Below are the code and all the weights of a small trained network. Each question names an input and a target symbol and asks about switching units off, where a switched-off unit gives its printed mean instead of its output.

import numpy as np


def w(rows, s, z=0):
    codes = np.array(rows[::2]) - 128.0
    scale = np.full(codes.shape[1], s)
    scale[-1] = z or s
    return codes * scale


def norm(h):
    return h / np.sqrt((h * h).mean(-1, keepdims=True) + 1e-5)


def f(y):
    return np.maximum(y, 0)


def softmax(a):
    e = np.exp(a - a.max(-1, keepdims=True))
    return e / e.sum(-1, keepdims=True)


def log_softmax(a):
    a = a - a.max(-1, keepdims=True)
    return a - np.log(np.exp(a).sum(-1, keepdims=True))


def net(x, mask):
    ids = ['αβγεζθλμξπσφω'.index(c) for c in x.split()]
    T = len(ids)
    res = E[ids] + P[:T]
    u = 0
    for l in range(2):
        r = norm(res)
        for j in range(2):
            rows = slice(4 * j, 4 * j + 4)
            q, k, v = (r @ M[l][rows].T for M in (Q, K, V))
            z = softmax(np.where(np.tri(T) > 0, q @ k.T / 4**0.5, -1e9)) @ v
            o = O[l][rows]
            res = res + np.where(mask[u + j], z, o[:, -1]) @ o[:, :-1]
        u += 2
        y = f(norm(res) @ A[l][:, :-1].T + A[l][:, -1])
        res = res + np.where(mask[u : u + 8], y, B[l][:, -1]) @ B[l][:, :-1]
        u += 8
    return log_softmax(norm(res)[-1] @ U[:, :-1].T + U[:, -1])


Q, K, V, O, A, B = {}, {}, {}, {}, {}, {}
E = w([
[139,176,85],'α',
[142,121,86],'β',
[156,76,137],'γ',
[133,121,188],'ε',
[153,91,133],'ζ',
[153,193,136],'θ',
[157,97,120],'λ',
[6,112,103],'μ',
[131,124,172],'ξ',
[102,166,126],'π',
[108,67,142],'σ',
[112,133,110],'φ',
[119,144,66],'ω',
],0.019)
P = w([
[147,4,35],'0',
[102,36,52],'1',
[115,79,119],'2',
[109,119,126],'3',
[123,120,135],'4',
[138,98,188],'5',
],0.0026)
Q[0] = w([
[94,157,186],'L0H0',
[136,99,124],'L0H0',
[87,133,131],'L0H0',
[52,168,191],'L0H0',
[110,250,86],'L0H1',
[90,102,137],'L0H1',
[125,144,137],'L0H1',
[87,139,158],'L0H1',
],0.023)
K[0] = w([
[125,179,186],'L0H0',
[148,108,128],'L0H0',
[110,172,113],'L0H0',
[104,225,172],'L0H0',
[145,251,140],'L0H1',
[99,144,146],'L0H1',
[141,133,151],'L0H1',
[130,152,195],'L0H1',
],0.022)
V[0] = w([
[114,168,155],'L0H0',
[111,118,118],'L0H0',
[50,120,138],'L0H0',
[150,199,177],'L0H0',
[88,77,124],'L0H1',
[181,100,97],'L0H1',
[8,239,211],'L0H1',
[2,86,157],'L0H1',
],0.0076)
O[0] = w([
[151,120,60,129],'L0H0',
[142,120,118,155],'L0H0',
[175,84,99,207],'L0H0',
[133,137,40,74],'L0H0',
[127,103,136,154],'L0H1',
[101,178,146,78],'L0H1',
[201,12,59,253],'L0H1',
[164,35,112,232],'L0H1',
],0.011,0.0023)
A[0] = w([
[184,58,183,185],'L0N0',
[114,123,172,103],'L0N1',
[115,103,205,121],'L0N2',
[67,83,93,84],'L0N3',
[80,90,189,214],'L0N4',
[220,174,98,171],'L0N5',
[100,113,117,65],'L0N6',
[158,23,249,254],'L0N7',
],0.015,0.0028)
B[0] = w([
[118,201,36,229],'L0N0',
[152,118,70,169],'L0N1',
[117,143,25,190],'L0N2',
[45,96,149,185],'L0N3',
[101,158,21,209],'L0N4',
[206,200,146,184],'L0N5',
[105,119,151,135],'L0N6',
[19,252,54,254],'L0N7',
],0.017,0.0073)
Q[1] = w([
[192,119,151],'L1H0',
[76,45,155],'L1H0',
[140,54,201],'L1H0',
[131,244,117],'L1H0',
[168,6,160],'L1H1',
[187,15,165],'L1H1',
[97,111,156],'L1H1',
[196,184,178],'L1H1',
],0.018)
K[1] = w([
[198,166,145],'L1H0',
[9,182,86],'L1H0',
[106,206,146],'L1H0',
[228,22,221],'L1H0',
[41,241,23],'L1H1',
[52,251,29],'L1H1',
[102,129,165],'L1H1',
[180,160,214],'L1H1',
],0.013)
V[1] = w([
[115,117,124],'L1H0',
[11,119,145],'L1H0',
[190,151,133],'L1H0',
[10,101,133],'L1H0',
[85,25,103],'L1H1',
[93,49,114],'L1H1',
[203,240,55],'L1H1',
[146,106,51],'L1H1',
],0.012)
O[1] = w([
[123,103,133,130],'L1H0',
[83,48,214,124],'L1H0',
[148,187,98,122],'L1H0',
[85,23,211,130],'L1H0',
[91,31,64,116],'L1H1',
[90,54,69,113],'L1H1',
[247,125,197,249],'L1H1',
[172,29,98,201],'L1H1',
],0.012,0.013)
A[1] = w([
[47,182,103,122],'L1N0',
[183,123,87,120],'L1N1',
[106,113,190,223],'L1N2',
[160,124,52,172],'L1N3',
[79,172,135,210],'L1N4',
[49,29,74,252],'L1N5',
[2,91,117,186],'L1N6',
[106,164,87,244],'L1N7',
],0.016,0.0012)
B[1] = w([
[134,45,149,200],'L1N0',
[91,68,99,219],'L1N1',
[194,141,164,142],'L1N2',
[203,75,84,254],'L1N3',
[173,95,129,176],'L1N4',
[89,243,206,205],'L1N5',
[3,169,154,197],'L1N6',
[178,77,96,207],'L1N7',
],0.024,0.0096)
U = w([
[166,133,202,109],'α',
[202,44,43,190],'β',
[154,206,126,106],'γ',
[69,195,42,77],'ε',
[18,189,162,254],'ζ',
[103,132,104,50],'θ',
[134,174,122,85],'λ',
[126,141,131,42],'μ',
[132,114,166,66],'ξ',
[179,254,147,134],'π',
[106,3,223,82],'σ',
[80,43,155,49],'φ',
[138,127,170,70],'ω',
],0.0092,0.005)

Each question gives the input, a string of symbols that net reads in full, and the target symbol t.
The units are the heads (4 rows each of Q, K, V and O) and the neurons (one row each of A and B). Each row of codes is followed by its name. A weight is (code - 128) times the scale printed after its matrix; where a second scale follows, it is the last column's (O, A, B and U).
mask holds one flag per unit, layer by layer, with each layer's heads first. A switched-off unit (its flag False) gives its mean, the last column of its rows in O or B, instead of its output. The means were averaged over made-up inputs and are rounded, as every weight is.
A unit's drop is (log p(t) with every unit on - log p(t) with that unit switched off) / (log p(t) with every unit on - log p(t) with every unit switched off).
The circuit of an input: a set's keep is (log p(t) with only the set's units on - log p(t) with every unit switched off) / (log p(t) with every unit on - log p(t) with every unit switched off). Starting from the 12 units with the biggest drops (on a tie, the unit counted first), units are removed one at a time, each time the one whose removal leaves the highest keep (on an exact tie, the one counted first), for as long as the keep stays at least 0.8.
circuit, biggest first: the units of the circuit, biggest drop first
most important unit: the unit with the biggest drop
k most important neurons: the k neurons with the biggest drops, biggest first
k most important neurons of layer l: the k neurons of layer l with the biggest drops, biggest first
heads that matter: for each layer, one digit per head in row order, 1 if its drop is at least 0.15 and else 0, layers parted by /
drop when u is switched off: that unit's drop, to one decimal
input ε α π θ ω, target π: circuit, biggest first => (L0N5, L1H1)
input π π α ζ ζ, target π: 2 most important neurons of layer 0 => (L0N7, L0N5)
input π γ ζ π α γ, target π: heads that matter => 01 / 01
input ζ ω λ μ ζ, target ζ: circuit, biggest first => (L1H0, L0H1)
input α μ π π α, target π: circuit, biggest first => (L1H1, L0N5)
input π π π μ γ, target ζ: most important neuron of layer 0 => (L0N0)
input ξ α λ, target π: heads that matter => 01 / 01
input π ζ π ξ ζ α, target π: 2 most important neurons => (L0N7, L0N0)
input π β μ β, target ζ: heads that matter => 00 / 01
input θ λ μ ω π π, target π: heads that matter => 00 / 01
input π μ ε, target ζ: heads that matter => 00 / 11
input ξ ζ ζ, target σ: 2 most important neurons => (L0N7, L0N5)
input ζ π ε α ξ, target π: 4 most important neurons of layer 0 => (L0N7, L0N0, L0N4, L0N2)
input π μ λ, target ζ: most important unit => L1H1
input ζ ξ ζ, target σ: 3 most important neurons => (L0N5, L1N0, L0N0)
input π α ζ, target π: drop when L0H1 is switched off => 0.3
input π β λ μ ζ, target ζ: drop when L0H1 is switched off => 0.1
input π π μ ω γ, target ζ: drop when L0H0 is switched off => 1.0
input γ ω α ω, target π: drop when L1H1 is switched off => 0.7
input ξ μ ω, target ζ: most important unit => L0N5
